Moves between states:
tq * lg
tq ! cm
tq @ dt
tq % sg
tq & ph
pr $ jg
pr @ qc
pr % rm
pr & zp
tn $ jf
tn @ pr
tn % nh
tn & pz
hh $ nc
hh * nh
hh ! cf
hh @ th
hh % lf
hh & ch
ng $ sz
ng @ hl
ng % zp
ng & td
jb * nf
jb ! jn
jb @ bp
jb % bh
jb & dt
rp $ lf
rp ! rf
rp @ fs
rp % jf
rp & jh
sj $ hz
sj @ dl
sj % hl
sj & ds
tc $ qm
tc ! zp
tc @ nm
tc % zc
tc & jg
cr $ th
cr ! rm
cr @ jj
cr % fs
cr & zc
gr $ dt
gr * tn
gr ! jf
gr @ qd
gr % hh
gr & jn
bh * rt
bh ! ch
bh @ ct
bh % mj
bh & nc
nf $ jn
nf ! pz
nf @ tc
nf % rt
nf & jf
lg $ cm
lg ! qc
lg @ jf
lg % jj
lg & nm
cm $ tq
cm * qc
cm ! lg
cm @ gr
cm % pp
cm & jc
cp $ ct
cp * pn
cp ! zc
cp @ tt
cp % lm
cp & th
tj $ mj
tj * pf
tj ! jh
tj @ lm
tj % jn
tj & lf
jh $ tj
jh ! pf
jh @ sz
jh % nf
jh & rp
ph * nm
ph ! jc
ph @ jb
ph % rl
ph & tq
gg $ bd
gg * hl
gg ! dz
gg @ tj
gg % jc
gg & hm
qd $ dj
qd * pr
qd ! jg
qd @ cm
qd % th
qd & qm
sz $ lm
sz ! ng
sz @ dz
sz % tc
sz & fs
dh * cr
dh ! th
dh @ sg
dh % ml
dh & ct
td $ fs
td @ zj
td % pr
td & ng
nm $ jc
nm ! nt
nm @ nf
nm % hz
nm & lg
sm * sz
sm ! lm
sm @ bd
sm % bp
sm & ml
jf $ gr
jf ! tn
jf @ jg
jf % cf
jf & nf
hl $ dz
hl @ pf
hl % nt
hl & zj
pz $ nf
pz @ zp
pz % dl
pz & tn
ch $ bh
ch * dl
ch ! rt
ch @ cp
ch % tj
ch & hh
qm $ bp
qm * zp
qm ! tc
qm @ jc
qm % cp
qm & qd
pn $ zc
pn @ sj
pn % ng
pn & rm
ds $ jj
ds @ nh
ds % zj
ds & sj
dc $ hm
dc ! zj
dc @ rp
dc % lg
dc & dz
cf $ hh
cf ! nh
cf @ cr
cf % rp
cf & rt
bd * dz
bd ! gg
bd @ mj
bd % ph
bd & cq
jg $ qd
jg ! pr
jg @ lg
jg % cr
jg & tc
bp * tc
bp ! qm
bp @ ph
bp % ct
bp & dj
mj * jh
mj ! tj
mj @ sm
mj % jb
mj & gs
lf $ gs
lf * rf
lf ! rp
lf @ gp
lf % gr
lf & tj
dz $ gg
dz ! hl
dz @ jh
dz % nm
dz & dc
gs * rp
gs ! lf
gs @ ml
gs % dt
gs & mj
zc $ cp
zc ! pn
zc @ hz
zc % sz
zc & cr
dt * jf
dt ! gr
dt @ dj
dt % nc
dt & jb
jc $ ph
jc * nt
jc ! nm
jc @ jn
jc % tt
jc & cm
tt $ rl
tt * sj
tt ! hz
tt @ ch
tt % gg
tt & pp
nc * cf
nc ! hh
nc @ dh
nc % gs
nc & bh
ml * fs
ml ! gp
ml @ cq
ml % dj
ml & sm
nt $ nm
nt @ pz
nt % sj
nt & qc
rt $ ch
rt ! dl
rt @ zc
rt % jh
rt & cf
jj $ pp
jj ! ds
jj @ cf
jj % dc
jj & hz
qc $ lg
qc @ tn
qc % ds
qc & nt
dl $ rt
dl @ pn
dl % pf
dl & nh
rl * hz
rl ! tt
rl @ bh
rl % bd
rl & sg
ct * zc
ct ! cp
ct @ rl
ct % sm
ct & dh
cq * dc
cq ! hm
cq @ gs
cq % tq
cq & bd
hz $ tt
hz ! sj
hz @ rt
hz % dz
hz & jj
dj * jg
dj ! qd
dj @ tq
dj % dh
dj & bp
jn $ jb
jn * pz
jn ! nf
jn @ qm
jn % ch
jn & gr
nh $ cf
nh @ rm
nh % rf
nh & dl
rf $ rp
rf @ td
rf % tn
rf & pf
th $ dh
th * rm
th ! cr
th @ pp
th % gp
th & cp
hm $ cq
hm * zj
hm ! dc
hm @ lf
hm % cm
hm & gg
pp $ sg
pp * ds
pp ! jj
pp @ hh
pp % hm
pp & tt
sg * jj
sg ! pp
sg @ nc
sg % cq
sg & rl
lm $ sm
lm * ng
lm ! sz
lm @ gg
lm % qm
lm & gp
gp $ ml
gp * td
gp ! fs
gp @ hm
gp % qd
gp & lm
fs $ gp
fs ! td
fs @ dc
fs % jg
fs & sz
zp $ tc
zp @ nt
zp % pn
zp & pr
zj $ dc
zj @ rf
zj % qc
zj & hl
rm $ cr
rm @ ds
rm % td
rm & pn
pf $ jh
pf @ ng
pf % pz
pf & rf

In the rows, 453 means zero.

The rows follow the links: the fewer symbols apart two states are, the more alike their rows tend to be.

Each row is also shifted at random along 2 hidden directions that mean nothing.

Name the state of each row.
 796   341   625   440   401   523   456   398   383   491   421   410   332   535   467   411   446   481   571   411   499   421   524   445   607   315   371   367   503   462   470   460   353   531   436   502   537   415   474   504   499   472   334: cm
 511   369   454   362   504   455   442   534   430   439   406   513   491   441   526   475   533   414   522   513   501   448   299   495   494   360   524   515   516   400   379   436   383   389   423   498   474   432   378   467   562   359   549: th
 423   438   463   530   458   411   405   373   492   439   379   437   394   385   390   412   475   494   394   460   448   438   460   472   394   608   421   359   406   386   563   384   458   472   502   444   423   309   554   460   494   497   505: bh
   4   512   324   353   478   483   476   570   453   444   439   562   516   456   466   508   463   508   437   456   407   516   411   533   425   415   504   582   485   476   429   419   518   380   403   402   371   580   468   379   411   465   559: td
 403   434   426   471   554   476   444   600   487   500   363   464   444   443   400   553   478   479   458   458   435   451   422   426   422   446   514   572   407   336   448   403   503   510   565   373   444   481   500   464   444   431   510: gs
 541   424   493   428   505   412   380   543   511   374   492   417   525   400   536   443   566   352   511   517   451   460   478   350   469   389   564   503   345   397   417   486   379   468   513   379   497   457   466   489   446   383   480: cf
 278   426   406   450   443   410   433   421   355   506   435   500   400   465   369   458   380   563   489   418   443   378   381   546   417   560   411   452   534   432   493   420   450   323   414   501   386   338   559   364   446   541   454: bp
 595   390   427   361   492   545   501   547   505   459   445   523   481   422   529   543   446   451   460   552   484   464   315   426   533   391   548   514   477   322   386   526   387   372   513   520   528   470   429   400   488   459   544: pp
 102   478   458   426   427   444   461   472   440   460   390   400   397   505   455   456   572   567   405   418   351   532   574   421   471   413   411   401   426   516   487   462   495   534   480   320   428   519   510   486   477   515   474: rf
 458   459   473   501   471   496   506   391   469   568   510   523   391   470   397   461   301   529   397   358   547   501   470   451   400   581   365   408   424   417   589   467   504   515   530   429   487   435   470   503   392   456   452: bd
 616   544   495   472   497   430   477   497   564   405   454   399   552   456   517   397   593   378   331   473   344   451   456   417   417   537   476   465   370   496   413   510   508   498   431   518   477   413   413   485   411   430   538: dl
 690   417   472   569   469   434   389   523   484   369   402   428   448   508   427   436   460   503   427   393   437   483   470   453   424   455   459   441   427   429   446   483   431   438   454   547   430   381   442   489   428   511   381: jn
 609   399   553   379   407   536   481   376   410   516   453   487   317   376   452   461   446   443   503   484   536   420   499   458   523   533   443   392   464   450   540   490   446   570   482   382   595   428   402   501   518   482   495: sg
 214   512   365   545   442   424   450   433   442   410   455   373   485   524   399   458   527   543   364   414   367   486   488   506   434   514   409   418   396   555   397   469   525   401   407   447   416   420   578   391   411   530   450: pz
 471   361   483   436   440   496   422   476   484   385   326   439   431   440   467   455   547   486   430   511   402   469   469   414   522   399   501   380   432   365   446   439   386   477   448   374   490   425   497   525   541   459   484: hh
 340   427   315   310   513   490   502   661   460   508   421   562   527   467   502   563   365   523   426   431   401   507   310   417   467   413   564   652   446   270   478   494   477   323   540   498   414   690   491   425   455   394   552: hm
 518   395   402   378   589   514   471   618   476   438   400   544   502   446   538   466   413   449   486   472   489   439   379   470   423   313   471   607   490   346   431   378   498   416   496   504   348   523   337   437   443   400   483: gp
 433   518   431   390   395   487   461   485   400   441   514   438   439   450   415   483   364   451   554   478   475   434   442   401   506   406   552   514   477   407   385   518   435   383   451   432   525   598   502   378   430   484   446: lg
 379   543   372   393   489   443   534   542   535   520   598   482   549   484   546   494   424   450   289   395   398   486   396   479   434   495   446   550   396   483   429   528   571   418   483   529   442   576   434   410   385   501   481: hl
 752   474   554   546   395   469   416   347   447   446   579   355   432   475   425   416   405   389   458   370   456   422   504   375   505   456   363   387   409   524   387   482   462   466   399   547   460   443   471   432   438   497   333: nm
 683   390   486   516   534   435   418   437   563   424   416   412   475   406   461   411   471   412   358   460   452   472   413   421   395   465   442   350   387   402   461   460   387   423   483   576   433   340   440   492   506   399   431: ch

In each set, the symbols that take the first to the second take the third to the fourth, perhaps in another order. Give the fourth.
Answers are names.
A  486   440   505   423   445   446   370   501   463   363   454   395   485   380   455   435   556   438   471   579   429   487   494   340   514   421   518   445   402   390   428   454   387   447   487   372   488   425   464   466   489   439   476
B  494   489   461   388   546   480   445   578   562   385   417   390   510   453   537   436   654   452   390   531   411   461   457   438   456   447   539   529   383   475   387   494   519   495   489   427   490   468   442   458   379   435   595
C  563   401   416   478   396   439   424   436   428   431   410   499   448   505   438   418   440   495   514   408   493   443   440   504   438   414   419   447   530   441   366   450   389   405   437   582   366   340   475   425   411   432   361
D tc

A  321   477   493   351   421   446   480   475   444   401   466   469   516   452   513   405   546   419   474   504   472   420   482   519   470   441   498   408   431   546   402   461   403   397   391   398   456   494   379   417   444   428   556
B  280   498   320   381   566   428   476   608   463   448   481   507   537   385   500   503   429   355   485   500   440   429   379   391   400   350   557   650   494   401   392   417   471   382   510   450   403   596   368   415   426   400   483
C  359   427   472   582   451   323   380   351   510   389   524   374   520   413   411   394   432   417   370   499   470   488   478   375   448   503   507   358   400   428   438   478   436   428   443   450   428   349   514   475   497   491   430
D tj

A  328   367   462   385   388   403   409   420   393   417   387   546   433   431   539   431   443   528   486   548   466   470   406   544   456   412   474   371   472   420   485   409   316   406   415   396   475   424   442   477   527   422   472
B  491   422   541   444   319   428   435   247   445   500   492   445   380   477   534   390   370   522   395   426   509   532   517   446   494   508   359   208   468   448   559   501   307   449   404   516   528   388   478   498   522   486   402
C  435   383   650   409   283   473   456   292   418   445   550   330   310   405   517   382   409   416   474   485   524   456   553   425   543   395   386   273   469   548   492   501   314   556   410   323   591   493   479   558   533   459   384
D rt

A  291   509   419   387   504   457   455   536   442   393   435   484   507   437   534   506   480   417   420   493   427   442   437   513   456   418   498   533   451   505   431   413   467   426   437   380   413   563   361   490   437   445   496
B  434   542   407   484   530   397   474   517   503   431   504   427   502   499   457   443   527   462   337   443   396   461   492   454   391   470   443   466   364   533   463   494   574   489   474   509   387   452   473   489   370   427   457
C  309   384   483   424   429   476   420   451   465   461   356   473   372   376   397   450   512   475   510   515   448   445   458   463   466   552   489   395   446   370   528   412   468   489   475   340   486   349   494   457   523   467   591
D rl

A  405   466   466   445   427   521   420   480   445   403   380   369   460   528   429   415   598   491   505   445   381   402   544   450   496   401   463   491   446   521   386   486   495   466   399   401   466   487   476   416   440   470   501
B  562   500   462   386   499   523   471   542   403   448   470   424   420   475   578   464   562   403   511   443   432   453   533   476   441   375   445   492   439   625   408   381   474   545   476   417   421   507   253   515   428   368   432
C  281   499   461   378   407   477   488   415   391   465   533   429   398   455   467   462   338   473   482   413   492   497   545   363   523   362   438   398   408   459   449   423   426   531   500   334   532   604   473   515   484   485   393
D cf

A  420   537   406   451   472   447   460   431   432   462   492   444   501   488   409   453   531   404   417   456   474   405   418   526   406   454   452   482   504   594   358   442   517   356   380   525   391   438   395   401   373   495   422
B  257   495   454   457   448   408   450   381   498   422   475   339   504   472   498   423   541   526   261   483   387   486   486   501   422   576   429   331   390   531   455   495   451   463   421   443   430   403   565   416   471   521   541
C  590   413   422   432   470   522   460   540   416   427   396   527   456   459   443   462   529   440   559   504   472   438   375   491   461   282   514   559   494   411   326   460   358   388   413   526   432   455   384   425   449   381   411
D hh

A  407   556   474   445   442   447   530   448   484   492   546   426   459   495   462   474   415   466   328   415   457   505   564   444   409   495   317   391   395   542   442   509   542   492   441   512   449   530   412   421   422   509   422
B  180   489   441   353   461   478   482   459   387   455   434   477   469   485   484   440   489   473   489   500   489   454   551   520   460   389   430   441   447   543   447   430   455   514   452   393   393   546   418   486   452   465   499
C  455   421   498   418   397   395   427   451   421   414   444   451   465   416   548   353   512   361   506   535   544   420   481   417   513   397   516   421   487   507   410   433   353   489   424   321   506   428   360   458   534   422   461
D rt

A  395   438   538   391   373   496   436   403   384   419   429   426   422   489   400   409   549   446   558   439   465   379   550   543   492   421   412   419   545   603   407   428   399   473   381   399   517   473   421   458   448   483   428
B  410   510   514   353   429   491   464   475   504   418   439   435   521   459   525   418   607   391   457   579   434   411   428   544   498   428   521   493   516   587   400   454   435   482   442   436   415   492   323   432   465   395   531
C  473   473   316   426   526   453   540   557   491   482   451   524   540   488   491   556   308   488   356   395   430   489   318   451   419   407   466   579   458   291   459   492   505   365   496   597   449   542   500   387   383   411   475
D jc

A  581   489   283   551   567   463   404   639   561   429   398   452   575   500   442   556   459   483   383   472   357   444   322   443   401   461   567   668   443   309   385   524   525   310   388   612   341   408   527   319   401   407   482
B  626   458   515   478   498   509   351   538   432   373   501   326   464   448   413   508   598   394   517   485   413   399   516   387   495   300   514   568   419   412   399   491   484   410   464   394   457   455   415   438   387   459   393
C  575   509   490   491   444   444   468   420   486   443   603   399   541   425   486   360   409   351   383   498   488   445   371   383   477   476   502   419   399   427   408   495   422   358   395   508   477   441   487   446   463   477   484
D ds

A  397   441   424   443   512   429   405   538   520   378   409   383   575   409   511   486   549   383   429   559   383   458   385   352   490   410   575   530   410   371   398   485   475   404   444   350   448   505   489   439   497   438   566
B  384   486   386   457   558   461   450   544   491   403   448   376   483   418   439   476   511   400   475   451   483   460   535   310   463   375   478   496   416   398   394   423   436   491   440   347   411   568   432   472   460   389   438
C  543   526   375   545   511   462   375   532   488   472   414   432   440   461   334   505   481   480   438   478   412   388   326   449   428   561   466   551   433   367   468   456   535   393   433   535   426   375   546   358   411   461   454
D bh

A  419   469   518   398   380   491   490   467   444   437   481   429   505   432   515   423   526   433   388   491   403   469   477   476   532   432   485   417   445   546   461   497   419   460   457   396   590   495   419   456   508   499   496
B  409   439   516   395   449   508   474   377   422   428   540   393   356   402   473   424   354   400   497   408   486   447   564   354   512   426   422   437   430   413   458   444   477   543   512   327   490   582   462   535   460   474   376
C  334   565   287   521   567   392   435   522   546   447   544   513   618   452   497   482   424   325   399   471   473   428   362   461   336   424   507   577   491   415   362   414   496   327   498   539   307   504   377   381   348   404   447
D qm

A  569   328   551   369   416   435   422   403   378   456   380   512   387   461   510   419   508   448   557   511   496   445   481   534   492   325   463   364   490   491   482   370   319   496   415   424   537   404   361   533   544   408   431
B  122   407   315   480   435   364   480   424   468   499   426   548   449   537   467   427   328   564   386   408   477   524   409   556   429   474   385   444   466   428   524   407   404   394   468   491   350   462   473   466   450   515   390
C  449   449   413   461   497   508   412   572   417   445   367   447   400   446   367   540   509   476   541   464   418   397   389   443   466   500   544   590   470   327   429   467   502   448   483   408   455   427   493   410   440   442   566
D bh

A  710   336   510   416   512   459   428   606   543   373   294   414   539   373   520   443   567   436   439   512   433   459   385   405   490   375   505   517   411   319   425   483   389   491   493   426   478   451   405   501   486   406   534
B  593   534   487   430   521   399   480   566   600   411   495   360   606   410   517   459   567   367   328   515   400   461   411   444   395   504   519   505   415   497   383   523   516   449   492   523   434   384   393   439   445   430   568
C  452   504   479   430   331   566   442   452   371   528   403   495   351   464   343   513   408   571   553   424   434   415   419   468   528   492   473   499   571   460   477   497   493   446   388   396   534   458   529   407   495   514   524
D nm

A  546   491   517   357   410   588   498   472   438   443   530   401   440   427   502   482   491   450   402   445   455   466   505   408   525   371   416   507   404   478   445   498   484   521   448   415   477   653   358   500   449   477   519
B  395   511   436   503   496   449   451   457   518   425   483   409   491   516   469   442   498   440   293   423   404   477   482   459   381   457   402   478   365   502   398   433   486   510   508   476   382   475   439   477   356   470   435
C  679   488   479   493   524   472   442   497   462   569   473   503   403   467   428   507   419   397   442   450   546   442   442   490   383   526   360   462   502   480   543   333   501   528   467   523   366   346   296   522   419   358   402
D cq

A  482   468   462   426   559   529   430   563   521   401   426   391   431   476   481   488   546   454   382   445   408   435   539   440   480   379   432   509   387   499   401   399   492   592   475   418   461   571   400   573   392   424   474
B  512   447   449   541   519   442   444   433   499   434   496   401   456   462   498   406   502   404   296   393   401   467   595   442   394   426   385   426   355   515   428   402   579   492   483   492   391   460   421   523   386   453   454
C  782   529   582   503   381   494   482   391   447   487   528   364   436   525   426   387   528   368   403   380   472   427   548   507   497   429   328   355   380   636   411   541   492   553   416   545   531   396   356   503   402   496   368
D qc

A  257   485   399   458   439   393   525   416   456   514   505   530   438   454   399   516   308   517   392   405   458   485   423   474   384   603   395   485   452   345   596   462   536   394   473   468   420   461   539   391   424   514   510
B  408   499   350   517   625   403   444   532   545   433   535   400   571   412   484   428   413   407   341   425   413   458   470   370   370   448   465   556   378   382   453   431   536   461   483   479   362   535   466   496   402   412   402
C  411   419   407   468   448   372   441   442   519   457   428   526   534   428   531   427   448   455   444   500   510   451   328   467   393   487   459   387   513   417   481   438   344   370   435   549   385   349   432   437   456   428   472
D sj

A  520   501   405   587   495   417   396   518   510   429   495   351   554   433   361   430   509   442   429   469   401   418   457   397   387   457   509   530   435   392   368   518   475   360   449   492   354   484   533   372   408   460   390
B  699   457   415   512   530   458   466   477   436   490   401   522   511   524   475   467   461   429   474   427   487   431   363   494   401   394   462   523   522   456   385   422   410   325   438   626   356   377   418   403   401   434   355
C  765   460   434   545   526   434   411   493   473   419   551   460   551   465   458   401   532   308   521   433   455   425   382   415   381   405   477   565   442   549   318   429   431   389   377   571   383   375   328   425   329   430   345
D jc

A  362   443   427   392   429   434   441   444   426   484   352   533   406   381   407   454   451   475   503   515   493   421   368   481   448   502   499   502   508   447   489   428   407   385   460   362   429   399   428   424   517   385   523
B  324   507   420   457   459   501   428   483   399   405   487   443   503   423   469   448   433   433   597   520   477   433   439   441   502   345   485   541   492   476   325   443   434   410   406   423   431   513   446   367   493   482   432
C  359   504   445   491   378   465   483   374   403   560   499   484   417   460   320   458   372   515   449   423   454   433   413   522   470   583   398   464   464   388   545   518   487   397   456   434   488   448   585   331   476   573   450
D dz

A  800   501   502   459   482   483   500   509   515   432   595   425   557   437   535   458   492   284   311   443   423   456   418   412   456   521   462   486   377   500   324   546   516   461   433   587   540   446   287   397   406   440   517
B  403   537   471   377   486   469   475   583   546   387   438   456   543   455   497   507   583   444   365   518   422   459   399   422   471   447   556   537   368   430   353   525   473   421   473   380   467   501   409   426   475   379   619
C  288   423   425   461   387   391   442   338   411   501   418   525   405   377   440   414   400   485   438   494   451   397   439   520   392   573   395   394   513   483   543   433   448   437   454   449   412   306   495   438   468   497   497
D sg

